Each row is followed by its class.
[ -4   1  15   4  -2  -4   1   6  -4   3  12   2  14  14 -13  -8 -10   1
  23   4  21   0   7   3   3 -17   1   4   4   6  -5   5   1  -6  -2  19
 -12   5  -2  -4  -2  11   5   5   8  -2   1  -3  -1  12  -2  -5   0   0
  10 -18  -7  -3   2   9  -9  10   5  -4  -4  -9] => <5>
[-11 -21  13  12 -12  -9   0   4 -20 -10  42  22  38  31 -49 -20 -17   3
  67   0  41  -3   6   2  11 -18 -10 -10  11  21  -1  16  -6 -23   5  51
  -9   9 -11  -7  -1  20   5  16  18   3   1   4  -3  35 -20  -8 -12   6
   9 -31  15  -2   4  18 -31  26  -1 -16  -7 -26] => <11>
[  4 -19  64   7 -21 -32  -8  11  -5  -8  10  27  34  30 -18 -45 -60 -47
  38   1 -13  12  42   2 -57 -14   8 -23   3  94 -18   7  18   0  26  49
  -2   7 -22 -19  12  88   2  63  61 -22 -10 -10 -18  17  25 -36 -38  57
  39 -64 -76  -7   4 -27 -42   7 -25  20 -15  -9] => <9>
[ 10  21 -37   0  -5 -12  -1 -13  28 -12 -20 -38   2 -31  23  -3  13 -16
  43 -26 -44   5   9 -24 -28  53 -50 -19  -5   5   9  26 -12   3   0  12
  50  -7   4  18  13 -28 -19   0 -19   8  -7 -51   5  -9  -3 -21 -43 -16
   2 -32 -38   9 -30 -23  15 -62 -32  10   7  60] => <11>
[ 10 -23  20   3 -13 -27 -18  -7  16 -10 -23   7   9   6 -15  -8 -18 -32
 -34  -6 -46   9  16  -4 -42   6  -5 -25  -5  52 -14   6  20  -2   3   7
  34  20 -11   3  11  32  -5  44  21 -22  -4  15 -14  -6   6 -17 -63  25
 -34  -9 -53   7 -15 -25 -17 -31 -37  21  10  -2] => <9>
[-11 -14   4   3  -7 -13 -23   5  -1   1  -6  21   7   9 -33   1 -17  -4
 -17   8 -17   3  -1   6  -2 -20 -10 -16  -3  27 -11  -7  26  -7  -8  10
  10  17 -10   7  -2  22   9   8  15 -11   2  47  -5   7  -6  -2 -27  12
 -54  26  -4  11  -2  -2 -10   5 -10   4  13 -32] => <9>
[  4   2   6   7 -15  -5   6  -3  -6 -12  23  -4  30  14 -22 -28 -14 -12
  86 -20   5  -9  12  -4 -10  10 -23 -12   9  28   4  21 -12 -14   9  41
   3  -2   0   3  14   8 -10  28  19   4  -1 -34   0  27 -10 -30 -24  14
  48 -44 -20  -2 -13   1 -20  -9 -20 -14 -13  14] => <3>
[ -7 -24  24   5  -7 -21 -19   3   6  -3  -4  21  13  19 -30  -6 -26 -18
 -16  12 -17   8  15   0 -21 -27   4 -19  -8  43 -16   1  25  -9   2  21
  14  19 -16   2   5  42   6  32  26 -14  -3  29 -10   4   0  -4 -39  23
 -46  -4 -26   8  -2 -10 -27   4 -16  31   6 -29] => <9>
[ -5   8  10   8  -1 -12   8   8  -4  -8  14   0  18   8   3 -22 -25 -16
  54  -2  16  -1  21  -4 -14  -2  -8  -8   9  33  -4  10  -1   0  17  36
   1   1 -10  -7   6  28   5  19  20  -4  -3 -19   0  21  10 -18  -6  11
  34 -37 -33  -2   1  -9  -9  -1  -5   3 -10  47] => <11>
[-13   5  -8   5  -1  -5  -5   0   0  -2   1   5   5  -1 -10  -3   0  -6
  13  -6   5   3  -1  -9  -1   8 -15 -11   3  13   4  13  -1  -3   6  11
   8  11  -1  16   1  -3  -2   2   7  -6   3   4  -1  13  -4 -10 -18 -12
  -3  15  -2   8  -5  -1  -1 -11 -13  -2   5   7] => <5>
[-12  19   7  -7   0 -31 -28  14  11   5 -32   7  13  12 -15   2  -9   0
 -29  28   1   2  11   5 -10 -48   4  -4  -9   2 -19 -19  33  -1   1  15
   8  22 -30   1  -3  35  28 -12  16  -2  -1  44  -7   5   4  11 -15   4
 -56  16 -16  14  -1   1   3  16   3  21  31 -10] => <18>
[-12 -11   5   1  -1  -8 -13   5 -10   1   1  12   3  14 -24  -4 -19   3
   1  16  -6   1   5   6   8 -25   6  -8   1  25  -9 -13  19 -12  -4   9
  -1  16 -10  -5  -8  13  18   4   8   0   6  41  -4  -4 -13  13   0  14
 -45   8   5  13   4   0 -13  19   5   2   3 -30] => <17>
[ -1 -15 -16   6 -10  -4  -7  -4  -2  -7  20  -1  20  12 -35 -13   7   4
  30  -7  12  -4  -3  -4  13   1 -26 -16   0   4   7  20  -4 -17  -4  30
  14   4  -3  10   4 -19  -7  11  -6   2  -1  -8   4  22 -20  -4 -30 -16
 -27 -16  17   2  -9   8 -14  -9 -10 -13   5 -14] => <3>
[-11   2   4   8  -6 -15  -3   7 -14   1  22  24  19  13 -25  -7 -10  -4
  31   4  36   1   5  -2   6 -15 -11 -11   5  17   9  12   3 -10  11  33
  -9  15 -14   3  -4  14  10   8  16  -8   1   9   1  26  -5   4 -11  -6
  -2  -2   9   2   6   6 -13  16   0  -3   2 -10] => <11>
[ -5   8  -6   4  -3  -5   1   0   1  -2   2   5   0  -4  -1  -1  -3  -2
  13  -1   5   2   0  -9  -2   7 -13 -11   1  11   1   7  -3   0   9  10
   4   6  -5   4  -4  -1   3   3   2  -7  -1   0   3   9   0  -2 -13 -11
  -5   9   0   6  -3  -3   3  -6  -4  -1  -3  12] => <17>
[ -5 -14 -13   5  -6  -9   2  -1  -3  -9  29  15  22   8 -22  -8  -4   2
  57  -2  15   0   8 -11   5  10 -30 -17   4  13   4  26  -5 -14  13  37
  19   4  -8   5   5  -4  -7  20  -3   1  -6 -21   7  20 -14  -5 -32 -11
 -10 -39  16   4  -5   4 -22  -4  -7  -2  -2   3] => <11>
[  5 -13  22   2  -8 -25 -15  -4  18  -8 -20  -3  14  10  -9 -16 -18 -34
  -9  -7 -44   9  17  -1 -39   3  -7 -15 -10  50 -14   5  18  -4   0  17
  28  15  -9   6  18  39  -7  43  25 -21   1   1 -14  -3  11 -23 -54  27
 -11 -14 -64   2 -19 -23 -18 -30 -31   9  10   0] => <9>
[ -9 -31  20   3  -7 -24 -23  10  -1  -3   4  27  15  24 -51  -2 -27  -9
 -31  18  -4   8  10   2  -6 -43  10 -21  -3  33 -21  -8  28 -17  -9  20
  16  21 -20  -3  -4  35  14  29  19 -13   6  51 -12   3  -4  12 -35  23
 -74  -1  -6  12   9  -4 -29  19  -9   8  18 -50] => <9>
[ -2  -4 -13   6  -5  -7  -9   2  -3  -4  12   4  14   7 -26   7   9   6
  15  -1  14  -3   0  -7   7   1 -13  -9   0   3  -1  15  -3 -10  -2  26
  11   7  -1  14   3 -10   2   3  -1  -1   0  -1   1  18 -13   0 -22 -10
 -25  -4  15   3  -3  10  -9  -4  -4  -7  11 -12] => <11>
[ -7   9   5   4  -7 -12   4   5  -6  -3  14  10  10   5 -11 -12 -14 -12
  34   3  19   0  11   5  -6  -2  -6 -11   6  22  -6  10   2   2  11  25
  -1   1  -8  -1  -5  17   8  12  14  -5   0  -4   0  16   1  -7  -6   2
   7 -20 -13   2   2  -2 -10   8   0   0  -8   5] => <5>
[-10  -1  15   5  -6 -13 -10   7  -1  -2  -7  20   4   7 -19 -11 -31 -14
   7   2 -20   2  11   2 -15 -10  -7 -14   0  37  -9  -5  18  -4   8  16
   5  19 -11   4   1  25   6  13  24  -9   4  24   3   9   2 -11 -20  29
 -21  10 -18  13  -2  -8  -8  -1 -12   9   2  -7] => <9>
[-11   3 -22   8  -5 -13 -14 -13   2  -1   8  15   3  -3 -15   0  -1  -2
  14   1  12   4  -4 -15   3   1 -26 -19   1  14   3  16   7  -5   6  18
  15  25 -10  16  -2  -8  10  -3   4  -9  -4  13   3  14  -5  -3 -30 -21
 -41  20   4  11  -5   2  -4  -7 -10   5  10   2] => <5>
[ -2   3  -9   5  -1  -4  -3   2   8   1  -2  -9  -2  -6  -2   4  -2  -1
  -2   2 -11   0   2   2   3   0 -12 -11  -4   3   0   3   3  -3  -3   3
  16  -6   3   2  -4  -7   2   3  -7   1  -2   1   5  -4  -4   5 -10  -1
 -26  -6 -12   3  -5  -5   1  -9  -6   2   4   2] => <17>
[ -9  -1  -2   6  -5  -7  -4   5  -8  -4  20  15   8   8 -23  -4   2   0
  25   4  23   4   7  -4   4  -3 -11 -12   5  11  -2  16   0  -7   6  28
   3   5  -8   9  -2   1   2   4  -7  -5   0   1   3  18  -8  -4 -17 -10
 -11  -5  10   4  -1   7 -14   3   1  -3   3  -6] => <11>
[ -8  -1   3   5  -3  -2  -6   3  -4  -4  13   8  11  12 -18  -3  -2   2
  12   3  21   1   2   1   5 -12  -7  -2   4   5  -8   4   1  -7  -5  23
   0   7  -5   9   1   5   3   6   6  -2   1   4  -3  14  -8  -1 -11   0
 -10  -2   2   1   1   7  -9   4  -2  -5   0 -14] => <5>
[ -6  42   7  -8   1 -33 -27  13  21   6 -36   4  17   9  -5  -2  -8 -10
 -18  22  -8   5  13   0 -24 -29  -6   1 -10  -1 -20  -7  28   4  10  17
   7  22 -31   6   0  36  26 -20  20  -2   2  37 -12   5   7   1 -11  -6
 -40  23 -29  15  -9   1  17  12   3  29  41   7] => <18>
[ -3  32  -8  -6   3 -25 -36   5  24   2 -47  -8   3  -1  -1  10   3  -9
 -32   9 -20   6   2  -2 -18 -19 -12  -3 -14 -16 -16 -14  28   8  -5   2
  21  20 -18  14  -1  14  21 -18   9  -4  -3  33  -6  -6   3  -1 -28  -9
 -48  39 -26  14 -15  -5  20 -13 -10  19  43  12] => <18>
[ -7  -1   7   3  -4 -16 -18   2  -2  12 -10  10   9  15 -24 -14 -22  -9
   1   0 -20   4   6   5 -12 -17  -2  -4   0  28 -10  -5  17  -5  -4  10
   8  16 -10   5   3  24   8  11  18  -1   4  27 -12   5 -15  -5 -24  20
 -29  10 -19  11  -7  -7 -15  -3 -14   4   9 -15] => <9>
[  0   2  -1   3  -1  -4   3   0  -2  -3   4   6   1   2  -1  -4  -5  -5
  12  -7   6   1   6  -4  -5   5  -6  -4   4  11   1  11  -3  -3   9   6
   1   0  -5   1  -1  -3   1   9   6  -2   0   0   5   6   0  -8  -8 -10
   6  -3  -8   4  -1  -5  -7  -4  -5   4   0  10] => <5>
[-10   3   5   7  -3 -10  -1   6  -5  -3  15  13  23  11 -20  -5 -11   0
  24   2  23   3   2  -1   2 -15  -4  -9   5  17  -5   9   4  -5   7  27
  -4   8  -7   2   0   8   1   9  13  -7  -3   4  -2  23  -7  -4 -13   1
  -4  -9  -1   2   2  -1 -13   8   0  -7   2  -6] => <11>
[  3   5 -18   3  -7  -7  -7  -1   2   0  -1  -2   2  -2  -4   1   2   0
   9  -7  11   0   0 -12   3  11 -22  -4   3   4  -3  12   8  -3   3  15
  17   4  -2  13   1 -11   1   3  -4  -2  -1  -7  -5   3  -2  -1 -22 -14
 -29  -2  -5   7  -6   0  -3 -14 -10   3   8  10] => <11>
[ -8 -18 -12  11 -14 -10 -10 -18  -7  -4  30  -4  26  21 -50 -10  -7   1
  50  -5  18  -1   0   1  13  -9 -14 -21   8  15   0  16  -7 -24 -11  27
  19   4  -8   3   4  -8   1  23  -1   0  -2   2  -1  32 -24   2 -34  -5
 -29 -28   5   5  -2   3 -25   0 -13 -14   5 -16] => <3>
[-10   8  11   0   2 -20  -8   4   9  -4 -10   4   2  -2   4 -15 -29 -22
  17  -1 -34   4  19  -1 -28   3  -6 -12  -2  46  -9  -4  15   2  11  12
  16   9 -13  -7   5  27   4  19  19  -8   5   8  -5  -4  12 -17 -18  21
   1 -15 -51   7  -8 -26   0 -10 -22  16  -4  20] => <18>
[  1  12  -7   4  -4   1   1  -4   3  -3 -12  -2  -4  -8   9  -5   6 -14
  14 -13 -15   1   6  -9 -14  20 -14  -2  -2   7   3  11  -4   1   8  -1
   4   1   2   8   4  -6  -9  -5  -1  -2   0  -6   1   2   0  -9 -13  -9
  19  -2 -16  -1  -7  -4  13 -20  -9   2  -1  23] => <5>
[-16  -3   3   7  -8 -13 -18   6 -16   1  23  21  24  21 -51  -7 -12   4
  19  10  36   0  -9   6  18 -34   2 -14   6  12  -8   9   7 -16   1  32
  -6  18 -13  11  -4   2  13   0  15  -7   6  35  -3  35 -20   0 -24  -6
 -39  17  12   8   6  12 -21  19   1 -16   9 -33] => <5>

Each row is followed by its class. Each block has new classes.
[ 54  -3   7   1  16  11 -11   9   0   7  -8  28  14   6  11  -7   7  16
 -23   2   0  -1   7 -15  -6  13  12  16  19   5 -20  -4  13   7   1  -9
 -13  19 -11  23  15  -8  -3   3 -24  17   3  16   3  47 -23   8  -1  -5
   1  10  -4 -12   8 -10  31 -16 -11   1  16  -5] => (71)
[ 24 -13   3  10  20  23   0   2   0  15   2   5   3   8  -5  11  14   3
 -20  14   5   6  -7  12  11  12  -1   4   5  10  -5 -21   2  -9  -2 -13
  -9 -16  -9  24 -10   2 -15 -11  14  11  19  12   6  89 -18  -4   3   2
 -15  -2 -15   5  13   9  -5 -17  -9   6 -27  -9] => (75)
[ -8  15  21   8 -19   9   0   1 -23  11  17   8  16  -4  -3   6  19 -23
 -18  -5  -4  -9  -4  16  22   8  17  11  45 -24  15   2  11 -15  22  -9
 -34 -27 -15  45  -8 -60 -11   6  29  -4  18 -19   9  18 -14   3  11 -13
   0 -49 -34 -11 -21 -38  -6  -2  31  10 -17  -1] => (75)
[ 14   4  25  -9  23   5 -21   0  -6  -5   6  -1  37  23  -7   7  -2 -15
   0   7  33 -11 -23  -7  23  57  10  -8  20 -33   4 -13  12 -16  26 -31
 -18 -12  -1  40  -3 -49 -13   0   2  34  12  -5 -13  22 -13  -4 -10  -6
   9 -45  -4 -10 -12  15  -3   5   6  14 -63 -16] => (71)
[-16 -14 -13  -6   5 -16   3   8   7  18  -6  20  -6 -13  -5 -15  17  16
   7  22   3  19   0 -38 -13   3  -3   8 -21   3  -5  -4 -11 -10  -6   2
  -1  24  15 -31   4  44   9 -21   6  -4 -10  16  -5   3  -7  -1  -9   9
   0  18   4   2 -12  18   9  16  -8  -7 -44   3] => (88)
